Each row was made from one walk, in order. Every step used is in the known rows, and no mark comes twice. Write each row's walk.
Each row is shifted at random along 7 fixed directions that mean nothing.
Known rows:
R, N, L, U: -193 -202 95 91 -97 -17 81 124 3 100 154 -222 -2 -70 252 113 351 -41 80
 119 284 -2 39 -98 249 6 3 -268 -335 112 -112 -39 -53 138 132 117 170
 366 -170 9 -32 130 76 -136 -53 -85 -80 -108 -2 62 -96 45 60 184 1 -21
 54 69 -8 43 137 126 104 -181
C, R, N, L, U: -57 -73 34 -201 41 22 93 45 -103 23 52 85 178 104 70 81 89 -117 49 220
 -218 -64 24 -134 -175 -135 -71 123 -206 94 -79 111 -16 55 140 -193 -11
 293 -70 19 -59 48 23 -163 -122 -43 -185 -68 60 130 -78 -151 10 282 56
 -98 69 24 78 226 23 -49 115 -295
W, L, U, K: 92 96 19 -93 -21 237 190 -81 -34 -279 96 102 206 101 15 57 -137 159 159
 -402 -387 34 -119 120 -261 196 -133 381 27 4 -80 273 -67 -18 54 -107
 -263 367 214 -128 -151 -26 18 174 -49 155 197 109 116 1 276 -135 104 -5
 -43 65 -78 -99 -104 60 -166 -233 -227 82
L, U, S, C, K, R, N, W: 146 92 -63 -122 -71 179 373 93 -29 -53 207 -51 234 -61 -67 61 -78 34
 -118 -256 -270 140 -62 -345 74 214 -95 159 -180 -10 45 -307 -110 57 -34
 110 -108 527 17 52 -307 -12 30 64 -1 44 64 -68 1 41 120 -225 15 410
 -243 29 57 -136 -47 -235 -198 -31 45 1
F, U, S, C, R, A, L: 196 -311 -144 -105 -154 217 379 16 -286 -55 -68 -229 323 -170 -4 44 26
 126 -141 -132 -206 196 -174 16 38 59 -169 155 -225 139 -90 71 135 -210
 -365 28 -247 379 235 157 -73 -12 80 68 140 41 355 -151 -147 -100 21 136
 -438 242 51 92 60 -239 -105 -234 -134 -131 -199 207
R, N, A, W, L, U, S: 76 -212 -38 -122 -97 -29 171 122 -186 -13 16 -255 207 32 121 37 81 -147
 -143 55 -117 -120 -77 -96 -142 -152 -83 272 -134 195 -106 120 6 108 -58
 -190 -123 394 -128 -233 -34 -15 -20 -270 11 0 297 -43 -30 26 -39 27
 -156 35 -11 73 -53 37 20 188 171 -32 148 -48
W, L, U, S, F, C, R: 115 -79 -16 124 -156 58 -8 30 -203 -98 176 -238 -44 -96 109 148 -3 -81
 -39 4 -62 -89 -85 -60 110 -56 -32 65 148 81 31 -196 26 131 -46 -79 -34
 55 -107 14 -329 114 277 -190 67 -61 164 50 -44 57 143 94 -39 223 -205
 67 94 -329 -45 98 30 -22 -90 42
F, S, C, U: 197 27 -18 -81 -82 274 270 6 -147 -105 90 94 130 -47 -53 146 -165 140
 -29 -267 -286 159 -140 -139 26 188 -172 297 -59 -29 -7 -152 91 -141 -51
 29 -169 132 126 150 -47 -73 211 215 -9 42 192 -1 22 -207 187 -70 -163
 133 -140 25 51 -310 -61 -220 -278 -214 -206 165
F, S, C, K, U: 126 -58 -28 -11 -132 -50 193 128 -154 164 75 -111 -15 -62 52 216 82 -101
 -91 220 25 17 -9 -54 239 -122 -152 50 -143 114 12 -443 86 136 -66 -27
 183 4 -176 213 -139 28 -6 -133 3 -109 212 -144 159 -212 -52 14 -55 106
 -153 -53 81 -66 20 -212 -159 -18 1 49
K, F, C, R, A: 29 -213 -398 -152 -184 235 443 180 -165 27 -120 101 212 -209 8 39 289 79
 36 82 -251 178 -22 -130 27 111 -30 0 -210 -78 15 -257 143 13 -72 277
 -17 159 60 249 96 -2 52 75 25 59 -55 -245 -110 -282 -69 -78 -241 481
 118 -44 88 -41 18 -99 -215 -24 -2 100
K, C, R, N, A, L, U, S, F: -155 -259 -176 28 -175 171 220 279 -14 -108 75 -263 139 -45 321 73 128
 -90 118 -20 43 25 108 -293 71 116 -20 -186 61 140 26 -79 -31 123 -3 233
 -82 550 -145 -92 -67 164 169 -181 151 -8 59 -70 -330 56 2 -86 -184 250
 64 117 214 -131 74 25 78 161 1 -105
R, K, U, S, F, C: -55 -58 -384 69 -206 128 166 146 10 -19 118 -107 -7 -78 146 127 35 -127
 -175 60 105 32 46 101 141 36 -2 -157 359 -55 227 -386 25 208 -140 321
 93 77 -146 8 -138 99 -10 -137 142 -66 25 -45 18 -15 20 -26 -55 164 -112
 23 87 -89 102 -106 -41 89 -32 20
W, R, N, A, L, U, S: 0 -101 60 27 -98 -77 256 19 -178 -113 131 -331 90 11 112 36 20 -134 -113
 2 -93 -72 84 -103 27 -27 21 -96 -31 81 -65 246 -39 112 -198 -133 -186
 613 -33 -97 -220 157 1 -199 188 -24 236 -50 -129 211 -45 -16 -214 -5 10
 115 15 -33 1 87 100 139 -93 -168
F, S, L, U: -299 -117 8 88 -104 67 -79 105 -132 -113 112 54 -53 122 352 186 77 -46
 158 131 129 -52 173 -34 128 85 30 -350 97 102 -41 -33 94 135 -67 60 25
 138 -49 -8 40 181 172 -76 96 -99 91 -112 -105 -66 -43 -83 -118 25 199
 116 -60 24 86 153 68 148 -148 -227
N, Q, R, W, L, U, S, C, K: 93 -71 93 101 -97 -213 271 -65 -233 -4 170 -227 -102 6 -62 294 -3 -109
 -279 138 -313 -41 32 123 225 -140 -69 -72 -223 341 -80 -223 79 32 -288
 -258 -23 456 35 150 -413 227 188 -197 56 -114 375 -194 -110 214 -87 8
 -169 93 -40 -74 -125 -94 -58 -45 110 -19 -137 -98
R, A, L, U, K, F, C: -204 21 -260 146 9 14 274 110 -292 -96 91 -102 -130 164 337 331 173 -102
 64 341 51 -44 186 217 49 -74 0 -445 18 -78 57 -138 61 331 -78 177 181
 330 -33 106 -199 329 59 -257 -21 -113 -11 -171 9 183 69 -24 205 239 -13
 -181 -6 265 156 38 41 154 -20 -214
W, R, N, U, S: -29 -197 -142 -102 -139 159 -130 180 134 -65 -12 24 182 -62 50 -131 120
 -132 -137 -30 -19 4 80 -194 -167 33 24 119 89 -39 0 111 -28 135 96 57
 -78 505 -174 -95 -19 -41 -82 -140 -9 82 23 -17 -83 -161 -28 -201 -109
 58 95 59 -47 118 133 45 151 26 159 -54
W, L, U, S, F, C, K: 23 -91 57 45 -16 183 142 113 -228 -190 54 136 51 110 273 290 98 54 254
 101 -46 -35 -7 43 -140 -19 -120 185 -12 39 -68 -333 116 219 247 -61 55
 170 -90 -56 -104 56 252 -115 -243 11 120 -35 170 -168 294 28 247 204
 -61 -157 -48 12 77 115 7 -161 42 10
F, S, L, U, K: -70 -4 -21 26 -109 131 -66 78 9 -4 145 85 -65 83 126 134 29 -37 14 -44
 114 -45 -26 121 117 42 -89 4 -89 131 15 -106 9 138 -3 -52 74 47 -13 34
 -82 41 -24 -19 -92 -87 191 -28 116 -108 114 -137 75 128 -70 28 -90 84
 72 75 21 -63 -14 -25
A, R, W, L, U, S, C, K, F: 103 -272 -236 -59 -265 188 264 298 -107 -14 55 -317 226 -140 77 158 171
 0 110 -65 -186 88 -128 -52 98 45 -146 184 -189 251 -113 -295 33 63 21
 117 -40 373 -75 -23 -127 -45 197 -98 30 89 380 -94 -197 -216 44 -37 -37
 308 -89 111 87 -159 -64 -115 56 -44 12 187
F, C, U, S, L: -17 -175 -239 97 -140 180 180 88 -79 -146 3 -52 42 -33 196 122 -42 -53
 -29 -58 55 11 -20 14 16 -2 -144 78 177 198 71 -55 59 60 -38 132 -56 78
 -72 2 -18 44 179 -98 47 -67 249 80 -99 -124 153 -5 -131 97 -40 80 99
 -98 41 -55 45 -75 -50 47
L, U, S, F, C: 142 171 54 -9 -41 78 -15 -116 -236 -91 132 -17 -48 131 13 275 -209 9
 -140 -25 -133 -52 -94 167 -37 -52 -59 170 190 -36 90 -228 52 73 -181
 -202 -49 -45 36 11 -261 39 110 -58 -48 -80 172 -6 273 143 160 91 62 48
 -205 -52 -116 -98 20 30 -91 -153 -126 63
K, C, R, N, A, L, U: -49 -140 152 9 14 22 380 86 -293 -51 85 -248 140 29 277 224 174 16 135
 179 -45 15 45 -243 -2 -60 -88 -68 -336 82 -131 40 26 116 88 -58 1 510
 -45 72 -164 192 150 -163 -57 -30 -8 -141 -56 182 55 61 60 302 -47 -125
 144 15 -7 8 -21 38 3 -164
R, N, A, L, U, K, F: 82 -252 -247 11 -292 3 240 285 44 287 86 -548 61 -240 17 39 411 -104 -63
 -20 224 -6 -191 -48 370 -64 -133 78 -580 177 -37 -165 -74 147 -5 133
 176 213 -248 82 -96 -13 -152 -198 -11 -65 300 -100 25 -112 -88 26 -34
 238 -277 75 190 46 -78 -166 31 -8 195 154
K, R, W, L: 7 61 -21 55 25 98 117 127 -185 -40 157 53 -5 -68 -71 112 79 34 -203 116
 -124 103 22 -117 162 118 -27 -180 -171 71 -87 -231 116 191 -7 24 134
 209 114 68 -249 134 43 15 -94 47 -18 -220 -128 -89 65 -60 244 351 -64
 -112 12 88 36 -100 4 112 15 17
K, R, N, L, U, S, F, C: -183 -311 -202 67 -250 -47 139 164 -210 -5 14 -274 54 -52 336 263 214
 -131 -64 236 124 -39 99 89 206 -81 56 -326 63 133 96 -226 -5 198 -238
 220 105 378 -216 121 -127 199 107 -294 124 -146 182 -188 -3 94 -157 131
 -223 138 121 79 -24 51 73 -29 50 196 -15 -54
Q, N, A, L, U, K, C, R, W: -190 -232 -256 -71 -83 47 462 183 -100 -212 41 -76 190 97 272 102 156
 -131 110 91 -343 0 136 -55 -248 -6 -31 -24 -8 163 65 62 -52 121 61 219
 -109 675 -72 -4 -89 206 87 -183 60 36 -106 -66 -345 171 25 -209 -50 409
 140 -74 110 73 108 146 95 89 77 -275
N, W, L, U, S: 29 197 53 -16 36 51 -77 53 -89 -58 221 73 9 80 -8 93 -91 -111 -186 -51
 -197 -90 64 -179 54 86 -34 -19 -65 45 -46 -63 -56 173 -48 -165 -52 334
 22 -147 -175 107 20 -103 33 -29 194 -12 49 46 -8 -221 -5 33 -88 79 -73
 74 36 40 66 76 11 -97
A, W, L, U, S, F, C: -31 126 16 227 -19 111 76 2 -297 -285 286 -269 -122 123 251 261 -137 24
 -52 -140 -119 -25 29 83 102 138 23 -224 346 -73 -20 -163 31 145 -200 60
 -61 292 60 -132 -319 225 380 -91 168 -34 194 29 -81 211 244 120 89 42
 -182 58 -27 -227 -11 36 46 101 -234 -20
U, K, F, C, R, N: -2 12 -287 168 -57 -85 589 -119 -134 -109 63 -315 -127 -25 74 194 -55
 -50 -64 146 -34 53 31 291 138 -68 -2 -346 153 -70 165 -45 6 99 -337 190
 63 152 35 265 -329 304 25 -86 133 -127 30 -89 0 370 101 78 19 345 -124
 -137 102 -92 -18 -3 -145 74 -201 -165
S, F, U, K, C, R, W: -120 -441 -454 -105 -309 215 240 195 -17 -84 -155 -46 241 -103 199 118
 159 65 96 33 -162 181 -50 178 -40 105 -77 -74 55 181 87 -139 86 -50
 -219 425 -23 276 50 135 123 67 41 20 65 63 147 -190 -242 -158 -54 -59
 -249 318 284 32 2 -78 35 -42 -113 -6 -120 107
F, C, U, L: 67 100 -239 -47 25 97 186 41 -109 -32 21 169 24 34 -1 136 -135 -112 -142
 31 -335 -95 -13 88 -74 -34 -107 121 70 77 97 -49 13 95 -39 6 -32 40 13
 108 -3 41 109 -73 10 -42 79 60 41 -30 44 -163 -137 179 -61 -48 151 -7
 119 1 -140 -45 6 -11
R, A, N, L: -73 -200 -147 52 46 -176 424 -43 -238 5 -1 -291 118 64 121 42 118 -34
 -64 119 -54 61 78 15 99 -100 -10 -333 -188 121 -107 176 -21 -106 -309
 12 -42 528 98 51 -15 215 -12 -130 229 -142 66 -156 -144 334 -167 185
 -226 35 139 -39 77 18 -46 -79 65 151 -123 -248
W, R, N, L, U, K: -78 41 56 -14 78 113 119 -51 -52 -272 158 133 86 242 158 133 -26 -18 133
 -6 -175 -18 95 126 -339 -20 -39 109 60 -2 -66 285 -83 200 206 -148 -53
 625 15 -58 -298 101 -24 -107 -214 37 -146 64 104 248 273 -161 408 174
 -7 -179 -130 157 91 224 86 -98 -4 -289
W, R, K, F, C: 258 241 -302 32 -171 161 520 -49 -173 -74 274 -142 11 -203 -271 96 -35
 65 -276 -204 -343 170 -142 47 204 170 -15 91 68 -300 121 -335 8 110
 -168 116 -52 83 89 222 -431 13 22 136 132 67 5 0 87 36 167 -29 106 367
 -427 -29 96 -311 -119 -271 -354 -40 -219 165
Q, R, A, W, L, U, S, F: -27 -51 6 -25 2 39 -54 82 -274 -129 123 7 44 205 35 111 -16 -101 -116
 120 -250 -88 43 120 -83 -54 1 -20 81 210 -129 -113 180 48 -151 -229 -92
 405 95 -136 -200 121 208 -182 41 -42 148 -183 -146 62 -11 -27 -43 20
 115 -11 -165 6 119 302 244 -43 -49 -134
R, A, N, L, U, K, F, S, C: 73 -203 -196 28 -95 188 253 100 -246 -109 120 -198 134 113 240 306 87 29
 42 6 122 96 -97 28 -95 -99 -156 193 -109 89 -1 -103 2 149 54 -10 41 451
 -90 68 -264 26 36 -186 -178 -66 139 -52 82 80 295 132 330 337 -214 -143
 -68 30 0 -117 56 -174 41 -47
C, R, K, F: 213 -70 -190 -132 -38 202 207 85 -8 104 -14 71 146 -111 -198 88 109 47
 30 131 -9 127 -238 -12 -98 -111 -194 414 -246 27 25 -234 104 41 221 -17
 131 -139 -2 164 -117 -127 -115 -20 -298 60 -45 -86 215 -103 175 -33 361
 475 -255 -221 107 -17 -19 -33 -77 -319 143 109
R, K, C, U, L: 44 -196 -366 -107 -43 230 364 116 24 -98 -108 202 270 5 126 124 -29 -31
 63 24 -135 21 -112 53 -334 -78 -222 387 101 250 102 68 -13 85 239 149
 -82 266 -15 -12 72 -55 -7 -101 -163 100 28 78 6 -60 154 -118 93 255 11
 -112 159 42 85 10 -66 -222 87 45
L, U, S, C, R, A, W: 19 -384 45 -65 -51 46 48 67 -259 -62 -93 -210 179 70 265 125 89 -15 102
 172 13 9 -85 -46 -239 -201 -95 160 -26 283 -120 75 114 -51 -42 -57 -102
 393 23 -89 -38 6 186 -243 -87 19 160 -129 -170 105 66 153 -52 194 119
 -55 -117 -41 21 193 277 -139 85 -34
A, N, Q, U, K: -10 -44 1 -5 -8 -111 -135 61 13 39 -42 -30 40 143 -93 42 90 -67 -84 -2
 -234 -53 -7 286 -43 -103 8 69 -274 -17 -38 -28 -18 -36 -2 -125 75 446
 17 163 33 62 16 -83 -30 -75 165 -94 157 106 -49 -110 -25 -104 21 -115
 -134 208 89 -16 99 -115 93 -53
R, A, L, U, K, F, S: 44 -128 -373 -28 -213 110 244 217 -79 87 99 -160 39 -42 69 77 218 -120
 -88 48 134 -11 -101 -4 140 -27 -85 13 -166 8 71 -124 -21 181 -54 141 58
 182 -80 43 -73 40 -132 -162 10 -42 191 -115 30 -146 12 -72 22 237 -182
 54 80 38 42 -19 -30 13 74 12
L, U, K, F, S, C, R, A: -172 -366 -457 64 -309 319 404 168 50 -311 41 -100 167 -100 396 38 156
 46 350 -210 23 167 75 -158 -108 245 3 -108 312 -8 127 81 -38 83 34 541
 -193 581 -38 2 -96 106 142 -10 144 102 -24 -4 -402 -43 215 -126 -79 383
 129 138 81 -269 -27 53 -38 29 -177 -104
U, S, C, R, K, L: -19 -177 -480 -162 -128 246 226 232 149 -62 -36 94 240 -105 33 -50 -66
 -181 -128 12 -129 74 19 -138 -211 -3 -97 243 333 190 226 -93 -81 124
 121 188 -118 190 -85 -69 -35 -97 -90 -131 46 115 -27 49 -260 -70 19
 -281 -69 442 -5 79 155 -96 126 -31 -2 -11 119 -39
N, R, A, L: 61 -110 -56 -74 54 88 175 122 -199 145 53 -23 132 -122 -79 -19 243 36
 -183 79 -130 123 -18 -158 136 26 -30 -88 -529 -11 -186 -59 66 -50 -82
 -16 8 398 117 118 -57 25 -6 -18 -20 -27 -30 -207 -80 -35 -104 10 -135
 236 15 -57 97 125 22 -166 56 66 90 37
S, F, C, R, A, W: 48 -206 -243 -116 -33 232 178 169 -235 -59 -28 -20 195 -2 85 -8 134 73
 23 17 -263 118 -91 -135 -153 32 -28 108 -14 -31 -80 -219 147 -78 -32
 156 -65 190 89 9 34 -47 249 -24 -14 62 -138 -132 -229 -84 102 34 -74
 406 13 -84 59 -177 60 62 26 -79 80 41
F, U, K, C, R, A, W: 178 -244 -223 -112 -130 118 389 52 -255 0 -72 -183 236 -45 64 70 116 65
 -57 1 -194 121 -222 112 -125 -86 -159 252 -166 61 -37 -82 58 -63 -141
 109 -44 300 111 132 -62 -25 4 -55 -23 43 178 -116 -25 -17 114 119 -33
 318 -78 -101 -12 -104 -27 -13 -129 -163 9 143
A, L, U, S, C, K: 52 -89 -56 -42 -57 -23 92 136 -19 -32 77 -204 66 46 138 13 -65 -223 40
 13 -58 -130 0 -128 -55 -128 -112 175 96 187 52 -59 -102 79 100 -85 -129
 219 -182 -169 -156 1 119 -260 68 -8 150 143 -178 45 32 -117 -111 45
 -130 107 167 -196 49 30 110 16 110 -69
L, U, K, F, S: 30 383 -124 59 -8 17 133 -35 -67 -55 272 54 -241 186 -36 236 -192 -130
 -112 35 -59 -69 44 135 121 36 -33 -138 156 -184 175 -163 -53 247 -132
 -40 104 7 14 104 -304 184 -116 -61 17 -116 122 -26 242 159 148 -198 277
 124 -292 -57 -25 31 87 75 -177 40 -135 -175

Write each row's walk:
-3 -366 -178 192 -121 83 378 185 -277 -165 70 -447 78 -125 298 114 195
 15 -45 7 -16 67 6 -105 119 22 -9 -151 -48 110 -118 -119 102 98 -171 198
 -4 478 -94 -33 -138 158 302 -197 122 -35 233 -84 -296 40 148 228 -141
 297 -27 14 77 -155 -33 -20 174 105 -8 28 -> U, S, F, C, R, N, A, W, L
31 17 -107 32 -62 41 326 25 -289 -51 171 -121 96 59 7 244 120 8 16 128
 -206 75 11 278 12 -30 -26 18 -183 -218 -19 -344 144 124 -62 75 143 271
 -79 287 -242 101 -20 -59 19 -102 52 -133 187 127 144 67 176 328 -174
 -217 -35 48 52 19 -121 -71 -55 -163 -> Q, N, A, R, K, F, U
-41 -4 54 2 13 196 210 227 -285 -31 232 -119 27 45 195 283 130 -33 42
 190 -39 47 91 -324 119 50 -77 -114 -333 -51 -90 -230 118 231 107 -43
 110 364 -105 151 -240 154 190 -140 -120 -67 -44 -181 -64 -2 145 -111
 162 511 -180 -137 134 3 97 -47 -17 54 68 -192 -> K, F, S, C, R, N, A, L, U
89 -229 -67 -10 -179 -20 456 158 -435 -81 144 -429 225 -46 210 172 215 9
 75 3 -330 -8 -105 -189 74 -21 -80 136 -215 72 -162 -251 57 103 -77 15
 -60 480 -128 -3 -265 86 268 -191 107 0 213 -127 -98 38 67 158 -111 247
 -146 38 121 -292 -100 15 -117 1 -62 2 -> S, F, C, K, R, N, A, W, L, U
20 -143 -210 73 -64 184 129 134 -322 -183 163 -165 173 76 253 169 90 17
 -60 -46 -58 16 -17 -141 -58 43 -8 -16 51 -16 -43 -263 54 164 -53 50 -65
 471 -43 -149 -188 117 232 -179 21 -48 53 -72 -84 65 186 94 53 272 -113
 -36 -41 -58 29 -17 114 6 33 -69 -> R, A, N, W, L, U, S, F, C
38 75 118 -58 2 64 8 141 -128 55 233 11 53 41 -42 16 128 -154 -178 52
 -77 -47 61 -224 86 12 4 -46 -242 17 -106 -123 -32 201 91 -231 19 527
 -19 -44 -183 71 -16 -146 -23 -44 -7 -117 -3 17 -20 -174 90 242 -109 -57
 -15 100 132 82 126 109 152 -177 -> W, R, A, N, L, U, S
-120 9 -176 147 -103 32 148 105 -256 -187 326 -81 -156 84 154 376 39
 -131 -157 134 -222 22 156 194 140 50 34 -273 46 37 38 -305 68 281 -174
 66 86 517 -118 167 -468 280 167 -179 43 -118 91 -135 -120 148 92 -109
 116 323 -41 -65 -136 85 94 13 122 135 -98 -212 -> Q, N, R, W, L, U, K, F, S, C
80 -232 -23 44 -205 -142 397 72 -253 40 67 -461 104 -79 154 169 220 -83
 -98 106 -34 -33 -43 29 128 -173 -74 17 -309 211 -75 28 -66 173 -121
 -113 -14 600 -129 105 -307 135 -50 -255 37 -39 274 -95 -24 159 -53 127
 -75 93 -94 -20 -6 56 -59 -99 -2 46 -18 49 -> W, R, N, A, L, U, K, C
39 -257 -212 -95 -76 93 194 122 -212 -35 -12 -155 186 93 188 64 91 -74
 36 113 -124 -4 -133 -56 -222 -199 -178 249 -30 316 -74 10 34 30 39 -59
 -65 324 7 -61 -139 9 93 -242 -75 8 44 -46 -202 95 107 12 79 328 -45 -68
 42 -67 41 174 142 -151 113 -48 -> S, L, U, K, C, R, A, W
50 128 2 -61 77 -16 221 192 -358 -12 110 -45 -28 183 76 352 -21 -131 10
 265 -414 -45 130 -98 57 -72 -180 2 -260 157 -153 -331 138 212 -82 -238
 98 363 -56 38 -201 147 123 -236 -36 -69 365 -180 9 7 1 -162 37 143 -50
 -110 -16 118 103 -21 3 10 5 -96 -> N, A, W, L, U, S, C, K, F
201 53 -191 -14 -247 250 85 162 -99 -19 244 -142 24 -129 -60 173 -12 3
 -163 -259 -147 56 -169 -44 224 150 -130 262 -85 31 28 -305 -9 156 -44
 -30 -29 104 -70 86 -316 -69 74 24 1 33 318 27 29 -251 163 -95 29 228
 -326 138 -6 -220 -78 -229 -166 -101 -85 262 -> W, L, U, K, F, S, C
102 -169 111 -22 -29 88 181 33 -226 -15 113 -175 121 -59 44 176 9 13 -61
 84 -130 62 -139 39 55 -59 -148 99 -174 241 -125 -120 131 -29 -98 -130
 -52 318 134 15 -220 67 179 -80 -48 25 257 -134 -48 103 74 46 -51 298
 -59 -59 -47 -165 -46 24 120 -131 -71 62 -> A, W, L, U, S, C, R, K
-25 -212 -30 113 -79 -44 260 18 -53 -49 15 -261 114 22 92 212 98 -27
 -119 81 124 38 34 217 -16 -121 -16 -38 -2 85 31 -14 29 66 -93 83 72 507
 -9 140 -149 168 -46 -183 40 -66 244 -184 146 184 62 109 124 16 -32 -126
 -68 148 5 -97 106 -57 -44 -99 -> A, N, Q, R, K, U, S
-121 -82 -37 221 -12 -128 205 98 -131 -8 208 -416 -42 -22 229 16 145
 -103 30 59 61 74 203 -354 307 61 25 -536 -49 -63 -33 -205 -38 78 -107
 240 87 694 -101 113 -334 329 143 -178 284 -124 -36 -157 -334 293 -26 24
 -70 161 -82 -48 227 -163 15 -202 27 281 -102 -287 -> S, C, K, R, A, N, U
34 -17 -116 -93 -9 108 -212 150 -195 -67 167 32 130 154 -15 14 -21 -143
 -168 68 -244 -47 64 -239 -95 -13 -15 12 25 130 -108 -77 56 102 -109
 -211 -132 514 29 -171 -226 59 54 -233 31 -16 30 -102 -171 77 -42 -186
 -65 104 21 45 -51 7 123 107 219 23 46 -159 -> N, W, R, A, L, U, S, F
-120 -285 1 72 -128 209 261 88 -51 -265 55 -186 162 -101 291 88 41 55
 169 -91 -1 93 59 -99 -20 167 -12 -134 128 146 -63 109 57 52 -3 145 -177
 517 9 -50 -147 149 279 -2 73 81 54 -52 -309 16 131 -23 -142 293 160 82
 34 -204 -30 70 75 43 -141 -85 -> W, L, U, S, C, R, N
-236 -9 62 196 2 -2 238 -15 -226 -131 230 -50 -148 112 352 399 -26 -57
 84 319 141 40 194 26 146 -4 -16 -467 187 101 71 -164 63 236 -73 88 119
 322 36 137 -281 341 144 -147 38 -103 18 -200 -43 309 71 -23 174 351 6
 -118 -24 -25 73 87 -12 143 -248 -361 -> F, S, C, R, K, L, U
-263 -393 -89 137 -98 -85 93 149 -49 -57 7 -204 57 -10 391 115 319 -84
 225 224 120 -64 137 48 86 -50 17 -388 -225 249 -119 103 -9 158 -29 178
 97 579 -106 0 -30 282 88 -248 8 -77 134 -149 -160 111 -88 -55 -108 161
 266 2 -63 174 19 178 246 148 22 -233 -> C, R, N, W, L, U, K
-7 44 34 -33 -63 215 394 21 -145 -48 86 112 72 -44 99 317 27 75 -36 48
 -68 106 -24 89 71 113 -109 -15 -95 34 76 -232 38 147 -54 75 36 246 174
 162 -78 116 18 70 -72 21 232 -217 259 -8 94 -91 67 419 -66 -89 -52 94
 39 -47 -201 -62 -129 22 -> F, C, R, K, L, U, S
97 -281 -340 85 -53 -160 410 98 -287 13 19 -385 173 -67 99 30 157 -117
 -167 144 -148 2 -18 -124 102 -178 -68 -148 -236 247 -78 -52 -48 59 -231
 -5 -24 577 -18 51 -221 224 20 -289 176 -101 201 -110 -258 217 -89 100
 -175 240 -26 -29 90 -21 -72 -122 97 122 17 -80 -> U, K, C, R, A, N, W, L
253 45 66 -3 -103 125 357 29 -274 3 207 -153 105 -47 -131 235 169 146
 -270 -227 -388 94 -213 37 87 45 -132 332 -484 112 -182 -228 0 56 4 -179
 -26 611 173 186 -398 34 130 16 -138 68 245 -164 89 13 169 42 210 255
 -308 -149 -144 -5 -121 -179 -105 -220 -24 235 -> N, Q, R, A, W, L, U, K, C
157 -134 -270 -157 -95 168 276 102 -180 -29 126 -178 187 69 -21 231 -46
 -50 -128 25 -252 93 -186 -3 -101 -109 -192 292 -161 173 49 -97 -13 14
 -88 -73 -11 293 23 115 -252 10 30 -132 -118 -39 134 -84 -8 121 164 -70
 175 541 -234 -114 58 -114 -1 -69 -12 -168 40 -58 -> A, N, L, U, K, F, S, C, R, W
-21 143 -5 -22 100 41 254 94 -110 -47 181 59 -43 142 94 80 -86 -174 -31
 124 -143 -36 153 -165 33 11 -93 -156 2 77 3 -205 19 140 19 -96 -61 379
 26 -89 -224 163 92 -134 28 -48 -43 -60 -194 116 41 -240 -28 232 -66 -84
 118 -50 161 44 52 96 43 -245 -> R, A, L, U, S, C, K
145 -153 71 51 -36 -57 -31 103 -107 124 -3 -7 39 -26 -109 240 146 -48
 -216 212 -104 -6 -107 157 55 -237 -128 255 -445 292 -65 -320 93 143 137
 -217 228 416 -116 357 -259 -10 104 -210 -307 -76 139 -175 208 8 59 34
 196 313 -139 -269 -52 206 81 -138 104 -246 263 59 -> S, C, K, R, N, Q, U, L
-51 -40 -166 -210 -62 234 457 232 -221 -84 68 104 285 78 67 230 73 64 18
 -20 -443 156 18 -88 21 213 -85 -57 -208 6 6 -385 32 41 -119 191 -8 530
 154 113 -8 105 119 74 14 28 116 -305 9 -78 17 -200 -39 462 51 -67 69 29
 105 -144 -223 61 -32 -35 -> A, N, L, U, S, F, C, K, R, W
